Below are the code and all the weights of a small trained network. Each question names an input and a class and asks about switching units off, where a switched-off unit gives its printed mean instead of its output.

import numpy as np


def w(rows, s, z=0):
    codes = np.array(rows[::2]) - 128.0
    scale = np.full(codes.shape[1], s)
    scale[-1] = z or s
    return codes * scale


def f(y):
    return y / 2 * (1 + np.tanh(0.7978845608 * (y + 0.044715 * y**3)))


def log_softmax(a):
    a = a - a.max(-1, keepdims=True)
    return a - np.log(np.exp(a).sum(-1, keepdims=True))


def net(x, mask):
    res = np.array(x, float).reshape(1, 7) / 4 @ E
    y = f(res @ A[0][:, :-1].T + A[0][:, -1])
    res = res + np.where(mask, y, B[0][:, -1]) @ B[0][:, :-1]
    return log_softmax(res[-1] @ U[:, :-1].T + U[:, -1])


A, B = {}, {}
E = w([
[19,144,124,99,39],'x0',
[132,129,118,102,136],'x1',
[141,100,140,92,119],'x2',
[129,108,128,114,143],'x3',
[133,132,136,125,113],'x4',
[168,145,147,103,49],'x5',
[100,213,246,68,149],'x6',
],0.011)
A[0] = w([
[129,99,79,145,110,53],'neuron 1',
[231,161,134,133,152,99],'neuron 2',
[43,111,127,99,99,65],'neuron 3',
[198,157,119,124,175,60],'neuron 4',
[208,158,118,131,100,224],'neuron 5',
[200,110,188,175,177,36],'neuron 6',
[81,116,119,110,93,47],'neuron 7',
[76,129,251,138,125,79],'neuron 8',
[148,52,90,171,92,73],'neuron 9',
[154,111,170,136,78,66],'neuron 10',
[62,126,102,101,84,65],'neuron 11',
[254,151,163,147,144,145],'neuron 12',
[110,102,125,92,129,253],'neuron 13',
[124,100,78,145,124,56],'neuron 14',
[89,229,17,110,104,205],'neuron 15',
[52,87,162,80,3,166],'neuron 16',
[127,104,250,65,173,68],'neuron 17',
[146,178,39,215,108,93],'neuron 18',
[107,188,174,30,89,195],'neuron 19',
[177,123,189,206,39,83],'neuron 20',
[136,254,137,123,167,153],'neuron 21',
[167,96,208,45,101,254],'neuron 22',
[193,148,75,92,45,231],'neuron 23',
[94,97,185,92,172,199],'neuron 24',
[165,140,22,95,110,92],'neuron 25',
[123,235,177,173,160,142],'neuron 26',
],0.0092,0.0051)
B[0] = w([
[147,152,76,110,108,152],'neuron 1',
[118,186,127,152,168,182],'neuron 2',
[200,192,129,146,173,169],'neuron 3',
[146,179,162,131,143,162],'neuron 4',
[80,149,112,177,141,189],'neuron 5',
[151,143,146,79,161,174],'neuron 6',
[201,255,71,141,151,144],'neuron 7',
[139,131,119,88,92,197],'neuron 8',
[154,152,91,101,78,187],'neuron 9',
[156,172,106,132,123,133],'neuron 10',
[169,242,142,129,178,167],'neuron 11',
[110,163,175,144,153,210],'neuron 12',
[94,76,165,181,163,177],'neuron 13',
[183,115,78,92,124,152],'neuron 14',
[118,127,148,168,159,197],'neuron 15',
[128,136,153,134,193,250],'neuron 16',
[165,125,56,119,87,204],'neuron 17',
[175,70,62,116,112,190],'neuron 18',
[123,87,126,119,135,254],'neuron 19',
[98,131,128,111,115,152],'neuron 20',
[141,60,116,101,54,198],'neuron 21',
[111,88,122,141,132,231],'neuron 22',
[138,116,116,181,105,205],'neuron 23',
[152,98,138,135,88,182],'neuron 24',
[144,111,112,109,111,168],'neuron 25',
[126,71,95,96,111,198],'neuron 26',
],0.0085,0.0099)
U = w([
[124,164,28,29,64,46],'0',
[102,255,122,135,197,32],'1',
[62,122,111,168,139,253],'2',
[66,103,119,173,146,177],'3',
],0.0085,0.0047)

Each question gives the input, the list of numbers given to net, and the class t.
The units are the neurons (one row each of A and B). Each row of codes is followed by its name. A weight is (code - 128) times the scale printed after its matrix; where a second scale follows, it is the last column's (A, B and U).
mask holds one flag per neuron, in row order. A switched-off neuron (its flag False) gives its mean, the last column of its row in B, instead of its output. The means were averaged over made-up inputs and are rounded, as every weight is.
A unit's drop is (log p(t) with every unit on - log p(t) with that unit switched off) / (log p(t) with every unit on - log p(t) with every unit switched off).
The circuit of an input: a set's keep is (log p(t) with only the set's units on - log p(t) with every unit switched off) / (log p(t) with every unit on - log p(t) with every unit switched off). Starting from the 12 units with the biggest drops (on a tie, the unit counted first), units are removed one at a time, each time the one whose removal leaves the highest keep (on an exact tie, the one counted first), for as long as the keep stays at least 0.8.
units of the circuit, in order: the units of the circuit, biggest drop first
top k neurons: the k neurons with the biggest drops, biggest first
drop when u is switched off: that unit's drop, to one decimal
input [6,3,-4,1,7,-8,7], class 0: units of the circuit, in order	neuron 8; neuron 21
input [-6,0,5,-3,8,2,6], class 0: units of the circuit, in order	neuron 17
input [6,6,-4,-6,0,6,-4], class 1: units of the circuit, in order	neuron 11; neuron 16; neuron 21
input [-5,-2,3,3,-2,4,1], class 1: units of the circuit, in order	neuron 2; neuron 12
input [-7,0,-5,-1,2,-8,-7], class 0: top 2 neurons	neuron 18; neuron 9
input [-5,-7,6,4,6,-5,-7], class 0: units of the circuit, in order	neuron 9; neuron 14
input [8,2,6,2,-3,-1,-7], class 1: top 2 neurons	neuron 11; neuron 16
input [-6,2,-2,-3,-2,4,7], class 0: top 2 neurons	neuron 21; neuron 17
input [-4,4,4,2,5,-7,8], class 0: drop when neuron 17 is switched off	0.2
input [3,-1,4,5,5,-4,-8], class 0: drop when neuron 14 is switched off	0.1
input [-8,-3,-1,-4,3,1,-8], class 0: drop when neuron 5 is switched off	-0.1
